Here is a tiny trained network, its code and every weight. The questions are about switching its units off for an input and a target symbol, where a switched-off unit gives its printed mean instead of its output.

import numpy as np


def w(rows, s, z=0):
    codes = np.array(rows[::2]) - 128.0
    scale = np.full(codes.shape[1], s)
    scale[-1] = z or s
    return codes * scale


def softmax(a):
    e = np.exp(a - a.max(-1, keepdims=True))
    return e / e.sum(-1, keepdims=True)


def log_softmax(a):
    a = a - a.max(-1, keepdims=True)
    return a - np.log(np.exp(a).sum(-1, keepdims=True))


def net(x, mask):
    ids = ['βγδεημτω'.index(c) for c in x.split()]
    T = len(ids)
    res = E[ids] + P[:T]
    u = 0
    for l in range(2):
        r = res
        for j in range(3):
            rows = slice(2 * j, 2 * j + 2)
            q, k, v = (r @ M[l][rows].T for M in (Q, K, V))
            z = softmax(np.where(np.tri(T) > 0, q @ k.T / 2**0.5, -1e9)) @ v
            o = O[l][rows]
            res = res + np.where(mask[u + j], z, o[:, -1]) @ o[:, :-1]
        u += 3
    return log_softmax(res[-1] @ U[:, :-1].T + U[:, -1])


Q, K, V, O = {}, {}, {}, {}
E = w([
[109,108,129],'β',
[160,111,122],'γ',
[96,121,136],'δ',
[150,111,169],'ε',
[125,77,28],'η',
[138,132,219],'μ',
[93,3,87],'τ',
[33,78,120],'ω',
],0.023)
P = w([
[252,110,46],'0',
[220,161,148],'1',
[197,118,185],'2',
[187,106,198],'3',
[153,112,179],'4',
[174,104,184],'5',
[162,108,168],'6',
[162,112,176],'7',
[126,110,154],'8',
[123,115,154],'9',
[96,117,131],'10',
[94,123,119],'11',
[129,139,140],'12',
[143,159,159],'13',
],0.0046)
Q[0] = w([
[165,117,140],'L0H1',
[122,163,115],'L0H1',
[248,255,96],'L0H2',
[7,62,183],'L0H2',
[112,189,63],'L0H3',
[112,151,118],'L0H3',
],0.0086)
K[0] = w([
[75,143,178],'L0H1',
[77,254,38],'L0H1',
[201,97,99],'L0H2',
[122,44,104],'L0H2',
[168,164,178],'L0H3',
[133,65,184],'L0H3',
],0.0093)
V[0] = w([
[182,68,133],'L0H1',
[220,170,115],'L0H1',
[1,74,121],'L0H2',
[221,131,57],'L0H2',
[22,85,193],'L0H3',
[59,122,215],'L0H3',
],0.0092)
O[0] = w([
[180,171,109,213],'L0H1',
[146,169,50,96],'L0H1',
[111,39,178,255],'L0H2',
[165,132,78,69],'L0H2',
[105,2,225,193],'L0H3',
[101,106,103,140],'L0H3',
],0.0071,0.0058)
Q[1] = w([
[210,87,142],'L1H1',
[173,152,144],'L1H1',
[74,117,127],'L1H2',
[98,156,194],'L1H2',
[138,19,150],'L1H3',
[124,254,206],'L1H3',
],0.0077)
K[1] = w([
[150,35,58],'L1H1',
[15,148,61],'L1H1',
[88,84,196],'L1H2',
[175,202,232],'L1H2',
[2,26,114],'L1H3',
[71,29,175],'L1H3',
],0.0053)
V[1] = w([
[204,130,223],'L1H1',
[254,134,51],'L1H1',
[120,215,118],'L1H2',
[166,174,180],'L1H2',
[176,83,91],'L1H3',
[109,147,185],'L1H3',
],0.01)
O[1] = w([
[225,235,173,190],'L1H1',
[122,164,152,125],'L1H1',
[92,29,144,2],'L1H2',
[193,141,210,109],'L1H2',
[255,76,30,157],'L1H3',
[99,162,66,152],'L1H3',
],0.0058,0.0084)
U = w([
[99,110,5,16],'β',
[130,133,106,61],'γ',
[71,180,98,189],'δ',
[181,198,103,249],'ε',
[109,147,106,108],'η',
[119,254,210,142],'μ',
[180,17,139,1],'τ',
[54,65,205,117],'ω',
],0.0095,0.0037)

Each question gives the input, a string of symbols that net reads in full, and the target symbol t.
The units are the heads (2 rows each of Q, K, V and O). Each row of codes is followed by its name. A weight is (code - 128) times the scale printed after its matrix; where a second scale follows, it is the last column's (O and U).
mask holds one flag per head, layer by layer. A switched-off head (its flag False) gives its mean, the last column of its rows in O, instead of its output. The means were averaged over made-up inputs and are rounded, as every weight is.
A unit's drop is (log p(t) with every unit on - log p(t) with that unit switched off) / (log p(t) with every unit on - log p(t) with every unit switched off).
The circuit of an input: a set's keep is (log p(t) with only the set's units on - log p(t) with every unit switched off) / (log p(t) with every unit on - log p(t) with every unit switched off). Starting from all 6 units, units are removed one at a time, each time the one whose removal leaves the highest keep (on an exact tie, the one counted first), for as long as the keep stays at least 0.8.
circuit, biggest first: the units of the circuit, biggest drop first
most important unit: the unit with the biggest drop
which heads matter: for each layer, one digit per head in row order, 1 if its drop is at least 0.15 and else 0, layers parted by /
drop when u is switched off: that unit's drop, to one decimal
input γ τ ε ω μ γ ω ω δ δ, target ω: which heads matter -> 011 / 000
input γ δ η γ γ τ β γ η γ τ μ, target τ: circuit, biggest first -> [L1H3 L0H2]
input γ ω γ δ τ μ, target τ: which heads matter -> 001 / 101
input γ γ μ γ β ω ω ω γ γ μ ω η τ, target ω: which heads matter -> 010 / 001
input γ δ γ γ τ τ γ γ γ μ ω ω ω β, target ω: circuit, biggest first -> [L0H2 L0H3]
input η δ ω γ δ μ ω ω γ, target ω: circuit, biggest first -> [L0H3 L0H1 L1H3]
input η ω ω δ μ γ γ γ δ μ η, target τ: circuit, biggest first -> [L1H3 L0H3]
input η ω δ ε ω γ μ η, target τ: circuit, biggest first -> [L1H3 L0H2]
input β γ ω ω ω ω τ, target ω: circuit, biggest first -> [L1H3 L0H2]
input ε ω τ μ ω ω γ τ γ ω μ μ, target ω: most important unit -> L0H3
input γ τ τ ε, target τ: drop when L1H2 is switched off -> 0.2
input τ γ γ γ ε, target ε: drop when L1H3 is switched off -> 0.3
input μ μ ω β μ ω μ η ε ω γ μ, target ω: drop when L1H1 is switched off -> 0.1
